Below is a small trained network, with its code and all its weights. Each question gives an input and a target symbol and asks what happens when units are switched off, that is, made to give their printed mean instead of their output.

import numpy as np


def w(rows, s, z=0):
    codes = np.array(rows[::2]) - 128.0
    scale = np.full(codes.shape[1], s)
    scale[-1] = z or s
    return codes * scale


def norm(h):
    return h / np.sqrt((h * h).mean(-1, keepdims=True) + 1e-5)


def f(y):
    return np.maximum(y, 0)


def softmax(a):
    e = np.exp(a - a.max(-1, keepdims=True))
    return e / e.sum(-1, keepdims=True)


def log_softmax(a):
    a = a - a.max(-1, keepdims=True)
    return a - np.log(np.exp(a).sum(-1, keepdims=True))


def net(x, mask):
    ids = ['αβγζηθπφψω'.index(c) for c in x.split()]
    T = len(ids)
    res = E[ids] + P[:T]
    u = 0
    for l in range(2):
        r = norm(res)
        for j in range(3):
            rows = slice(2 * j, 2 * j + 2)
            q, k, v = (r @ M[l][rows].T for M in (Q, K, V))
            z = softmax(np.where(np.tri(T) > 0, q @ k.T / 2**0.5, -1e9)) @ v
            o = O[l][rows]
            res = res + np.where(mask[u + j], z, o[:, -1]) @ o[:, :-1]
        u += 3
        y = f(norm(res) @ A[l][:, :-1].T + A[l][:, -1])
        res = res + np.where(mask[u : u + 8], y, B[l][:, -1]) @ B[l][:, :-1]
        u += 8
    return log_softmax(norm(res)[-1] @ U[:, :-1].T + U[:, -1])


Q, K, V, O, A, B = {}, {}, {}, {}, {}, {}
E = w([
[53,90,137,148,95,102,159,109,80,128,167,124],'α',
[95,191,135,136,89,104,149,124,95,61,186,113],'β',
[64,99,184,94,55,67,161,166,87,173,140,166],'γ',
[124,158,154,172,107,193,133,147,118,154,65,191],'ζ',
[102,156,140,109,48,131,143,143,116,77,173,101],'η',
[165,104,164,187,162,139,147,93,121,159,123,23],'θ',
[73,121,142,96,112,57,134,124,77,96,99,171],'π',
[108,80,143,125,98,138,156,133,73,189,121,96],'φ',
[146,5,165,132,122,112,162,118,183,132,111,148],'ψ',
[176,91,136,125,104,110,136,175,44,125,168,132],'ω',
],0.022)
P = w([
[147,152,155,158,144,135,91,98,143,179,177,138],'0',
[174,183,214,93,93,97,189,75,93,151,106,107],'1',
[63,80,227,116,153,109,127,107,135,72,135,104],'2',
[150,128,122,128,108,175,105,107,131,139,151,135],'3',
[167,183,167,118,81,91,191,80,90,125,107,102],'4',
[86,85,205,160,162,100,148,166,153,94,150,97],'5',
[145,125,90,129,98,173,101,106,129,127,145,142],'6',
[164,183,129,145,87,74,188,82,99,104,95,109],'7',
[99,94,164,161,165,101,177,206,157,97,150,94],'8',
[143,123,51,142,85,163,90,109,135,117,131,147],'9',
[171,181,83,163,95,55,177,87,110,88,71,105],'10',
[103,98,96,164,167,85,192,226,157,88,140,100],'11',
[143,121,5,153,79,141,82,107,146,123,104,132],'12',
],0.021)
Q[0] = w([
[157,163,146,167,52,75,242,65,39,126,67,111],'0.h1',
[43,170,161,130,172,83,114,168,105,129,92,56],'0.h1',
[255,159,169,140,38,132,184,104,40,70,9,125],'0.h2',
[67,155,131,124,126,155,167,108,185,142,92,119],'0.h2',
[179,95,135,147,9,144,249,51,81,87,100,155],'0.h3',
[52,94,127,82,172,180,106,155,147,80,168,171],'0.h3',
],0.0096)
K[0] = w([
[90,147,51,149,100,123,97,186,94,145,103,96],'0.h1',
[117,159,197,131,144,178,90,101,106,131,127,149],'0.h1',
[136,117,1,148,88,114,106,118,146,130,98,132],'0.h2',
[82,157,157,136,123,139,150,100,173,136,105,138],'0.h2',
[133,104,24,155,86,120,122,142,145,101,94,128],'0.h3',
[140,134,179,98,129,139,177,137,139,127,154,171],'0.h3',
],0.014)
V[0] = w([
[104,188,115,135,157,154,82,86,13,138,116,50],'0.h1',
[37,197,124,146,106,147,157,157,199,163,48,90],'0.h1',
[25,45,124,142,175,152,118,164,216,106,140,160],'0.h2',
[114,88,121,130,172,96,135,202,154,56,168,108],'0.h2',
[41,114,112,84,77,140,57,160,85,189,196,178],'0.h3',
[118,95,122,92,66,106,86,36,145,194,135,2],'0.h3',
],0.0079)
O[0] = w([
[152,43,162,46,169,164,70,63,77,76,118,180,117],'0.h1',
[100,56,72,5,141,130,219,135,129,58,180,133,96],'0.h1',
[59,140,123,47,178,240,144,138,51,166,108,82,69],'0.h2',
[16,47,174,198,100,100,83,82,59,82,82,105,2],'0.h2',
[196,116,148,43,59,145,79,157,145,133,23,71,190],'0.h3',
[211,112,181,173,72,183,154,185,93,1,122,206,152],'0.h3',
],0.0084,0.0057)
A[0] = w([
[148,92,157,105,189,109,163,80,146,164,69,16,29],'0.n1',
[144,3,120,126,139,181,96,92,162,121,91,171,65],'0.n2',
[105,127,102,67,174,81,2,146,125,141,78,144,1],'0.n3',
[136,188,161,211,116,172,115,134,108,129,66,151,63],'0.n4',
[188,80,76,171,184,189,75,135,136,170,208,146,138],'0.n5',
[138,82,49,142,110,152,61,77,102,118,150,118,114],'0.n6',
[168,102,80,151,112,155,155,96,148,180,171,119,99],'0.n7',
[148,169,79,128,172,157,14,90,122,74,220,146,71],'0.n8',
],0.011,0.0081)
B[0] = w([
[102,142,110,31,91,137,57,137,109,61,138,155,173],'0.n1',
[80,124,98,65,71,152,101,118,41,90,101,113,167],'0.n2',
[225,131,105,230,61,190,245,60,53,134,177,130,136],'0.n3',
[82,107,141,71,135,97,121,104,81,79,147,128,253],'0.n4',
[133,99,136,174,69,114,120,115,115,144,10,37,221],'0.n5',
[99,110,85,167,73,93,118,148,139,133,124,143,163],'0.n6',
[130,115,158,54,132,133,121,122,134,146,80,110,219],'0.n7',
[146,202,90,63,99,114,139,169,123,156,84,129,151],'0.n8',
],0.013,0.0051)
Q[1] = w([
[78,149,119,122,140,158,95,244,132,145,81,50],'1.h1',
[90,131,99,143,141,212,37,133,191,140,173,145],'1.h1',
[169,95,115,125,128,44,60,131,93,138,210,141],'1.h2',
[117,80,111,135,200,248,64,170,131,188,147,112],'1.h2',
[144,125,89,115,172,145,49,186,157,215,133,129],'1.h3',
[135,208,90,59,87,53,149,94,118,112,121,183],'1.h3',
],0.012)
K[1] = w([
[158,52,130,50,249,65,160,157,112,168,89,83],'1.h1',
[150,203,227,75,144,113,168,89,114,149,180,89],'1.h1',
[137,172,249,118,109,140,89,10,124,148,102,152],'1.h2',
[155,119,185,52,236,102,181,125,103,134,173,107],'1.h2',
[131,128,127,42,167,59,152,68,144,141,170,42],'1.h3',
[107,106,9,157,29,102,113,122,177,127,105,138],'1.h3',
],0.011)
V[1] = w([
[206,113,204,152,138,184,129,74,178,82,159,84],'1.h1',
[135,205,80,120,149,123,137,157,166,4,155,89],'1.h1',
[126,84,130,56,141,12,143,115,109,90,168,1],'1.h2',
[137,41,62,97,159,131,113,172,169,128,237,95],'1.h2',
[149,43,120,124,87,67,193,189,45,196,114,223],'1.h3',
[179,23,170,102,83,153,70,99,182,185,152,139],'1.h3',
],0.008)
O[1] = w([
[89,158,17,120,96,38,187,111,136,26,89,123,143],'1.h1',
[76,98,138,178,151,175,185,38,132,128,103,99,63],'1.h1',
[164,83,139,153,120,81,174,150,56,45,177,254,128],'1.h2',
[205,176,218,144,45,53,115,185,77,99,155,141,1],'1.h2',
[81,94,112,190,134,178,6,153,154,215,126,119,192],'1.h3',
[77,137,203,193,185,156,126,177,88,77,156,66,192],'1.h3',
],0.0082,0.0083)
A[1] = w([
[27,116,95,75,150,147,95,133,5,80,211,159,4],'1.n1',
[190,180,31,10,174,89,144,76,141,149,201,159,2],'1.n2',
[171,150,165,236,169,81,206,173,172,196,166,98,25],'1.n3',
[217,136,143,165,112,100,125,168,96,167,125,158,69],'1.n4',
[164,102,133,89,114,177,86,21,121,134,139,151,44],'1.n5',
[128,106,135,201,167,108,210,121,147,79,178,170,156],'1.n6',
[197,135,123,134,144,156,98,140,175,70,163,176,70],'1.n7',
[101,115,118,83,113,121,56,206,142,146,192,146,145],'1.n8',
],0.015,0.0085)
B[1] = w([
[14,131,44,73,145,152,102,93,140,75,192,152,254],'1.n1',
[189,89,94,129,179,22,118,147,56,134,134,183,206],'1.n2',
[14,157,66,173,14,91,156,206,82,143,135,83,186],'1.n3',
[73,122,124,140,146,134,140,107,140,91,167,148,190],'1.n4',
[113,138,131,164,125,147,165,154,128,188,189,124,165],'1.n5',
[134,137,108,165,198,188,102,142,134,182,76,119,221],'1.n6',
[159,129,94,139,131,108,154,132,252,156,169,113,144],'1.n7',
[150,115,86,187,171,153,142,108,141,127,81,134,232],'1.n8',
],0.019,0.0078)
U = w([
[39,93,113,64,159,141,127,84,153,95,152,141,182],'α',
[118,95,137,202,252,169,163,151,171,122,88,175,64],'β',
[58,118,132,186,131,91,193,250,116,111,122,97,82],'γ',
[138,157,98,70,107,131,82,75,163,200,82,82,43],'ζ',
[97,133,192,190,127,64,61,78,154,121,127,153,152],'η',
[154,88,193,96,122,200,104,242,85,93,142,149,168],'θ',
[163,95,119,105,164,50,163,149,101,145,127,168,252],'π',
[125,118,139,147,131,116,254,41,99,67,52,91,3],'φ',
[162,119,148,127,114,120,164,159,218,76,159,146,226],'ψ',
[129,102,158,158,112,142,188,42,116,200,183,146,149],'ω',
],0.0073,0.0019)

Each question gives the input, a string of symbols that net reads in full, and the target symbol t.
The units are the heads (2 rows each of Q, K, V and O) and the neurons (one row each of A and B). Each row of codes is followed by its name. A weight is (code - 128) times the scale printed after its matrix; where a second scale follows, it is the last column's (O, A, B and U).
mask holds one flag per unit, layer by layer, with each layer's heads first. A switched-off unit (its flag False) gives its mean, the last column of its rows in O or B, instead of its output. The means were averaged over made-up inputs and are rounded, as every weight is.
A unit's drop is (log p(t) with every unit on - log p(t) with that unit switched off) / (log p(t) with every unit on - log p(t) with every unit switched off).
The circuit of an input: a set's keep is (log p(t) with only the set's units on - log p(t) with every unit switched off) / (log p(t) with every unit on - log p(t) with every unit switched off). Starting from the 12 units with the biggest drops (on a tie, the unit counted first), units are removed one at a time, each time the one whose removal leaves the highest keep (on an exact tie, the one counted first), for as long as the keep stays at least 0.8.
circuit, biggest first: the units of the circuit, biggest drop first
top k neurons: the k neurons with the biggest drops, biggest first
top k neurons in layer l: the k neurons of layer l with the biggest drops, biggest first
drop of u: that unit's drop, to one decimal
input ζ ζ η ζ, target ψ: circuit, biggest first => 1.h2; 0.h1; 1.n7
input ψ ζ ζ θ ω ψ γ ψ ω η π, target φ: circuit, biggest first => 1.h1; 1.n1; 1.h3
input η θ ζ ζ θ θ η β, target φ: circuit, biggest first => 1.h1; 1.n1; 0.n4
input θ φ η θ ζ ζ ω ζ β η η, target φ: circuit, biggest first => 1.h1; 1.n1
input θ η π η ζ ζ ψ ζ ω π ψ, target ζ: top 2 neurons in layer 0 => 0.n3; 0.n6
input φ ψ ω ω ω θ ψ ψ η β ζ, target ω: top 2 neurons => 0.n6; 1.n5
input ζ ζ ζ ζ ψ, target π: circuit, biggest first => 1.n2; 0.h2
input α ω ζ ζ ψ η η ω ζ π, target ω: circuit, biggest first => 0.n3; 1.n5; 0.h3
input ζ ζ ω ψ ψ θ, target α: circuit, biggest first => 0.n1
input ζ ζ ζ ζ α φ ω π ψ β, target π: circuit, biggest first => 1.h3; 1.n2
input γ η ω η ψ, target φ: circuit, biggest first => 1.h1; 1.h3
input ω ω α π ω ζ η ζ, target φ: circuit, biggest first => 0.h3; 1.h1; 1.n1; 0.n4
input ζ ζ ψ ψ ζ γ π θ ζ ω ζ θ ζ, target φ: top 2 neurons => 0.n5; 0.n1
input ζ ζ φ β γ ψ, target α: circuit, biggest first => 0.n2; 1.n1; 0.n1
input ζ η ψ ψ η ψ, target γ: top 2 neurons => 1.n3; 0.n4
input ψ θ ψ π ψ, target ζ: circuit, biggest first => 0.h3; 0.h1
input ω ψ ζ ζ ζ ω ψ ζ θ ω ω β, target α: circuit, biggest first => 1.n1; 0.h2
input β π ζ ψ α ω ω π ψ φ ζ, target ψ: top neuron in layer 1 => 1.n7
input ψ ψ ζ ω ζ ψ θ ζ ω β, target π: top 2 neurons => 0.n8; 1.n2
input ζ ω γ ψ ω φ, target α: circuit, biggest first => 1.n1; 0.n1
input β ζ ζ ω ζ γ, target α: top 3 neurons => 1.n1; 0.n5; 1.n6
input ω ζ π ζ ζ ω, target β: circuit, biggest first => 1.n8
input ζ ζ θ ζ ζ ζ ω π γ ω ζ β φ, target θ: top 2 neurons => 0.n2; 1.n1
input ψ θ ω γ, target β: top 2 neurons in layer 1 => 1.n8; 1.n3
input γ φ θ η β ω, target α: top 2 neurons => 1.n1; 0.n2
input ζ φ π γ ψ α ζ ζ ψ ζ, target γ: top 2 neurons in layer 1 => 1.n3; 1.n1
input π γ ζ γ ψ θ θ ψ ζ ω, target η: top neuron in layer 0 => 0.n5
input ψ ψ ζ η ψ ζ ζ, target ζ: top 2 neurons in layer 0 => 0.n4; 0.n5
input ζ ζ γ ζ ζ, target π: drop of 1.n2 => 0.6
input ω φ ψ β θ π ζ ζ ψ ω β, target η: drop of 0.h2 => 0.1
